0; -13; -10; 27; -2; -2; -9; 9; 48; -15; -9; 33; -9; 0; -6; 31; -7; 24; -38; -22; -43; -8; 25; -14; 2; 3; -43; 18; -21; -29; 5; -2 => vinov
-28; -41; -8; 22; 22; -10; 52; -7; -1; 19; 1; -10; 11; 24; -8; 0; 34; 6; 16; 13; 17; -35; -9; 20; -24; 11; -77; -23; -12; 15; 30; -23 => vinov
-24; -26; 4; 11; 19; -6; 50; -13; -5; 5; 1; 3; 16; 8; 6; 4; 47; 14; 21; 36; -7; -9; -17; 20; -37; 21; -71; -23; -13; 11; 15; -18 => vog
-23; -23; 15; 7; 16; -6; 45; -1; -9; 1; -6; 13; 7; 10; 2; 0; 33; 2; -1; 22; -6; -12; -20; 23; -23; 18; -62; -18; -8; 5; 7; -20 => vog
-1; 2; 3; -3; -7; -16; 22; 9; 23; -18; -18; 23; -31; 2; -13; -7; -8; 18; 12; 2; -6; -14; 0; -21; 18; 7; -37; 13; -32; -6; 0; 22 => kisu
-2; 12; 8; -3; -5; 8; -5; 6; 82; -17; -9; 34; -37; -5; -16; -13; -39; 9; -9; -25; 13; -23; 2; -13; 19; 14; -23; 38; -1; -8; -23; 8 => volil
-8; -24; -53; 14; 14; -5; -2; 2; -29; -24; 23; 48; 27; -12; 34; 53; -4; 14; -19; -4; -2; 7; -2; 8; -31; -38; -5; 2; -11; -39; 9; -44 => volil
-10; -20; -20; -8; -10; -3; 16; 3; 38; -24; -30; 20; -27; -3; -15; 9; -23; 55; 5; -16; -16; -10; 12; -26; -11; 2; -51; 23; -34; -25; -9; -2 => vinov
-4; -15; -36; -7; 12; 11; 3; 6; -63; 12; 36; 27; 37; -11; 41; 29; -4; 9; -41; 23; -4; 6; 3; 5; -38; -27; -12; -8; -10; -16; 18; -25 => kozav
-1; 3; 0; -11; -5; -21; 2; 1; 61; -7; -26; 55; -24; -15; -12; -17; -33; 28; -13; -14; 3; -19; 4; -5; 3; 16; -13; 49; -11; -4; -22; -1 => vinov
2; -5; -42; -26; 18; -17; 6; 16; -35; -16; 24; 32; 21; -18; 39; 41; 5; 37; 0; 17; -23; 12; 13; -14; -38; -37; -11; -3; -18; -27; -3; -36 => kozav
-19; -29; -8; 12; 22; 2; 40; -34; 0; 7; 7; -3; 10; 25; -2; -1; 30; -4; 12; 9; -7; -20; -20; 21; -28; 14; -66; -21; 3; 19; 18; -21 => ruk
-1; -21; -43; -7; 17; 7; -28; 3; -48; -20; 22; -5; 40; -18; 22; 21; -11; 57; -26; 34; -20; 17; 21; -48; -45; -39; 30; -18; -5; -37; 0; -13 => kot
-15; -6; -25; 29; -25; 9; 16; -13; 21; -17; -20; 27; -24; 11; -3; 39; 5; 53; 2; -1; -21; 9; 0; -12; 0; -7; -44; 0; -25; -23; 13; 13 => kisu
-22; -17; -9; -17; 16; -17; 41; 5; -8; 21; 11; -3; 7; 10; 7; -10; 27; 21; 30; 29; 4; -27; -17; 17; -36; 21; -56; -24; -3; 4; 9; -19 => kot
0; 12; -1; -5; -22; -7; 7; -8; 40; 0; -5; 2; -24; -8; -27; -2; -9; 44; 3; -16; 4; -11; 16; -15; 11; 15; -20; 25; -10; -8; 2; 25 => kisu
-16; -17; 10; 14; 34; -6; 48; 0; 18; 15; 6; 17; 7; 9; -5; -9; 19; -4; 13; 5; 6; -28; -15; 18; -26; 12; -67; -13; -4; 16; 0; -6 => volil
-8; -10; -34; 16; 3; 11; -8; 13; -3; -24; 15; -1; 28; -22; 20; 40; -13; 17; -23; 29; -18; 30; 23; 10; -18; -23; 12; -4; -5; -23; 15; -15 => taga
-15; -28; -6; -6; 38; -22; 43; 10; 3; 3; -8; 6; 2; -19; 35; -7; 27; -8; -22; 15; -32; 0; 20; -34; -40; 2; -98; -26; -49; -20; -17; 1 => vinov
-5; -28; -15; 27; -14; 15; -1; 2; 31; -9; -6; -1; 4; 17; -41; 11; -23; 40; 1; -8; -14; -18; 14; -6; 5; 3; -40; 16; -24; -9; 23; 6 => vinov
-23; 22; -21; -42; -39; -35; 41; 38; 11; 9; 16; -25; -28; -21; 9; -1; -39; 26; 10; 3; 23; 31; 6; 1; 35; 35; -74; 43; -7; -58; -17; 18 => vog
-17; -13; 4; -12; 18; -16; 28; -6; 14; 21; 10; 9; 6; 7; 3; -13; 31; 17; 21; 23; 2; -28; -17; 16; -26; 20; -49; -20; 4; 15; 5; -10 => kot
-26; 30; -22; -28; -23; -69; 22; 18; 114; 9; 83; -1; -14; -31; -8; -20; -43; 40; 21; -23; 4; 24; -24; 53; -7; 23; -20; 42; -2; -39; -31; -35 => kot
-13; 39; 1; -43; -2; -10; -5; -20; 80; -46; -24; -12; -40; -25; -6; 13; -41; 44; -5; -100; 34; -5; 14; 9; -40; -40; -13; 71; 74; 21; -58; -40 => kisu
2; -2; 5; 8; -6; 13; -8; 18; 29; -28; -15; 24; -12; 1; -17; 5; -13; 19; -1; 16; -12; -9; 15; -1; 14; 16; -20; 34; -26; -8; 14; 7 => vog
-1; 0; 44; -5; 8; -25; 32; 2; -32; 36; -5; 8; 13; -9; -24; -23; -63; 7; -113; -20; 39; -2; 34; -1; 22; -24; -35; 67; 40; 8; -20; 40 => volil
-10; -13; -39; -21; 15; 10; -2; 18; -47; -22; 11; 29; 8; -19; 29; 33; -11; 38; -29; -12; -21; -1; -15; -27; -45; -29; 5; -15; -16; -30; -7; -30 => kisu
-15; -6; -24; 15; 19; 14; -16; 35; -36; -26; 5; 38; 11; -17; 37; 25; -8; 0; -36; 21; -10; 7; -4; -16; -12; -40; 11; -9; -21; -21; 8; -15 => kisu
-19; -10; 11; -4; 26; -5; 52; 10; -7; 17; 9; 2; -4; 10; 12; -6; 27; 0; 20; 14; 19; -22; -20; 23; -10; 12; -66; -13; -5; 14; 20; -9 => kozav
-12; -13; -67; -21; 14; -11; 1; 10; -14; -24; 36; 20; 22; -3; 25; 37; -25; 36; -14; 27; -6; 14; -10; 2; -19; -13; 7; -15; -12; -53; 0; -42 => kot
-1; -10; -51; -32; 35; 4; -1; -4; -34; -8; -4; 44; 17; -7; 32; 31; 6; 33; -6; -7; -42; 12; -8; -17; -58; -32; 5; -9; -17; -4; -33; -43 => ruk
6; -2; -17; 9; -14; -1; -32; 6; 42; -28; -12; 30; -7; -1; 6; 17; -14; 3; 0; 6; -17; -4; 9; -2; 31; 9; -10; 24; -22; -17; 0; -2 => kot
8; 0; -20; 21; -1; -27; 3; 7; -8; 6; -29; -2; 13; 25; -23; 16; -30; -25; 15; -92; 13; -6; -14; 39; 9; -14; -8; 48; 39; 24; -32; -29 => vinov
-9; -7; 9; 21; -9; 12; -7; -22; 21; -2; -22; 20; -23; 1; -7; -28; -2; 26; -34; 4; -25; 4; 14; -45; -11; -10; -16; 5; -15; -10; -10; 26 => ruk
-18; 4; -4; 38; -12; -19; 3; 12; 39; 6; 57; -48; -8; -41; 18; -21; 0; 11; -18; -13; 35; -16; 39; 2; -41; 10; -37; 47; 40; -20; 50; 17 => taga
-13; -35; -42; 22; 10; 3; -6; 0; -51; -2; 2; 55; 39; -16; 51; 39; 8; 12; -56; 29; -30; 5; -11; -17; -39; -34; -9; -26; -14; -14; 2; -19 => taga
-20; -18; 12; 15; 20; -1; 47; -6; -5; 20; 3; -3; 4; 12; 8; -17; 37; 7; 16; 25; 12; -28; -8; 9; -27; 10; -60; -20; -4; 22; 18; -8 => kozav
-8; 63; -8; -57; 29; -73; 36; -4; 114; -47; -11; 38; -52; -4; -7; 4; -6; 34; 59; -29; 46; 27; 2; 29; 14; -44; 13; 33; 35; 0; -64; -38 => kozav
-1; -12; -40; -18; 27; 13; -1; -4; -62; -3; 19; 2; 16; 1; 16; 25; -1; 27; -36; 3; -16; 19; 13; -20; -41; -34; 21; -15; -1; -24; 8; -23 => ruk
-5; 2; -39; -4; 7; -9; 16; 18; -39; 8; 30; 24; 15; -1; 18; 29; 4; 42; -18; 6; -25; 20; 2; -11; -35; -24; -3; -29; -4; -51; 0; -14 => kozav
-20; -33; 0; 1; 25; 5; 43; -29; -21; 11; -6; -1; 9; 16; 5; 3; 36; 16; 13; 16; -11; -20; -22; 9; -29; 15; -58; -18; 1; 24; 15; -20 => ruk
-27; -24; 9; 12; 19; -5; 55; -7; -7; 11; 6; -13; 6; 16; -3; -6; 46; 6; 19; 27; 12; -16; -18; 20; -23; 23; -69; -25; -4; 9; 23; -12 => vog
-6; -3; 10; -27; -11; 22; -15; 36; 16; -27; -27; 32; -29; -6; -4; 11; -33; 3; -16; -19; 2; -23; -9; 0; 28; -12; -19; 25; 0; 6; 2; 1 => taga
-13; -20; -49; 3; 6; -14; 15; 14; -44; 27; 9; 24; 20; 4; 22; 6; 2; 2; -29; 10; -8; -3; 12; -16; -49; -21; -30; -27; -22; -28; -8; -22 => vinov
-22; -21; -64; -6; 6; -4; -2; 33; -47; 5; 14; 27; 15; 8; 27; 35; -8; 21; -31; -2; 0; -6; 8; -21; -33; -46; -25; -24; -9; -42; 0; -40 => vinov
-10; -14; -55; -31; 23; -13; 10; 6; -67; -19; 8; 55; 25; -11; 35; 60; -2; 52; -39; 8; -13; 4; -10; -27; -27; -45; -15; -19; -3; -39; -4; -22 => kisu
9; 16; -18; -77; 48; -63; 38; -1; -24; 9; -5; 105; -12; -20; 60; 25; -22; 28; -66; 16; -34; 20; 0; -37; -10; -38; -63; 45; -9; 3; -54; 8 => ruk
1; 15; -24; -56; -4; -38; 21; 1; -54; 18; 43; 19; -26; 40; -19; 12; -17; -20; 12; -44; 86; 3; -58; 61; 51; -28; 13; 1; 47; -18; 38; -7 => kot
-25; -27; 7; -1; 15; -17; 34; -1; 5; 13; 13; 15; 11; 4; 8; -16; 25; 17; 8; 35; -3; -31; -19; 22; -36; 16; -58; -16; -7; 8; 14; -20 => kot
-7; -4; -58; 8; 14; 1; 10; 2; -36; -5; 29; 36; 32; -6; 28; 47; -10; 61; -10; 29; -8; 25; 3; -1; -37; -37; 2; 0; -2; -33; 14; -16 => kozav
-29; -38; -6; 24; 28; -9; 55; 4; -12; 25; 4; -20; 13; 22; -11; -11; 24; 4; 16; 7; 21; -31; -19; 21; -22; 17; -60; -22; -9; 14; 25; -21 => vinov
-23; 22; -8; -60; -21; -35; 23; -9; 51; -11; 4; -1; -23; -17; -1; -14; -29; 40; 38; 21; 45; 15; 12; 17; 5; -16; -71; 36; 18; -12; -13; 14 => kot
10; 20; 7; -65; 17; -58; 23; -55; 6; -16; -36; -11; 8; -9; -6; 18; 55; 6; 59; -19; 38; 4; 15; 11; -4; -32; 8; -13; 44; 44; -47; -34 => kisu
-20; -23; 5; 4; 17; -16; 40; 0; -2; 19; 2; 5; 2; 20; 1; -11; 37; 11; 24; 23; 0; -31; -17; 23; -29; 18; -57; -22; -9; 16; 16; -16 => kot
4; -23; 12; 38; -6; -5; 11; -18; 28; -22; -11; -15; -10; 16; -47; 7; 19; 43; -10; -16; -16; 3; 15; -13; 20; 17; 4; 13; -33; -15; 18; 6 => vog
0; -8; 3; -8; -7; 7; 4; 19; 32; -25; -27; 29; -27; -7; -2; 6; -18; 17; -8; 7; -21; -16; 8; -13; 4; 6; -26; 18; -19; 0; 0; 8 => taga
-12; -11; 3; 11; -3; 11; 3; -13; 23; -27; -18; 37; -36; 4; 2; -12; -24; 15; -50; 6; -12; 2; 13; -20; -2; -18; -30; 28; -22; -16; 9; 10 => ruk
-15; 3; -5; 20; 9; -14; 29; 23; 7; -33; -5; -46; -42; 4; 6; -35; -24; -2; 44; -12; -15; 48; -19; -31; -3; -20; 8; 7; -28; -14; -26; -5 => ruk
-19; -11; 10; 8; 28; 4; 41; 14; -8; 20; 12; 0; 2; 10; 8; -12; 33; 18; 25; 20; 7; -29; -10; 7; -33; 1; -55; -17; -4; 23; 22; -4 => kozav
-23; -32; 9; 12; 19; 0; 44; -10; -1; 15; -6; 8; 12; 0; 5; -7; 22; 3; -10; 18; 4; -22; -21; 16; -27; 8; -60; -17; -5; 30; 14; 0 => taga
-5; 64; -43; -43; 37; -57; 32; -24; 108; 19; 10; 72; -19; -7; 23; -2; -50; -34; -20; 14; 98; 26; -13; 65; 53; -15; 13; 69; 23; 54; -51; -3 => taga
-9; -10; -36; 0; 30; 9; -2; 30; -71; -5; 11; 22; 24; -5; 27; 42; -1; 30; -34; -3; -10; -1; -16; -21; -21; -31; 26; -17; 1; -17; 3; -26 => kisu
2; 26; -44; -29; 11; -59; -7; -16; 70; -7; 8; 27; 13; 0; 9; 8; 3; 1; 40; 3; 31; -9; 28; 19; 3; -22; -40; 33; 14; 18; -33; -17 => kot
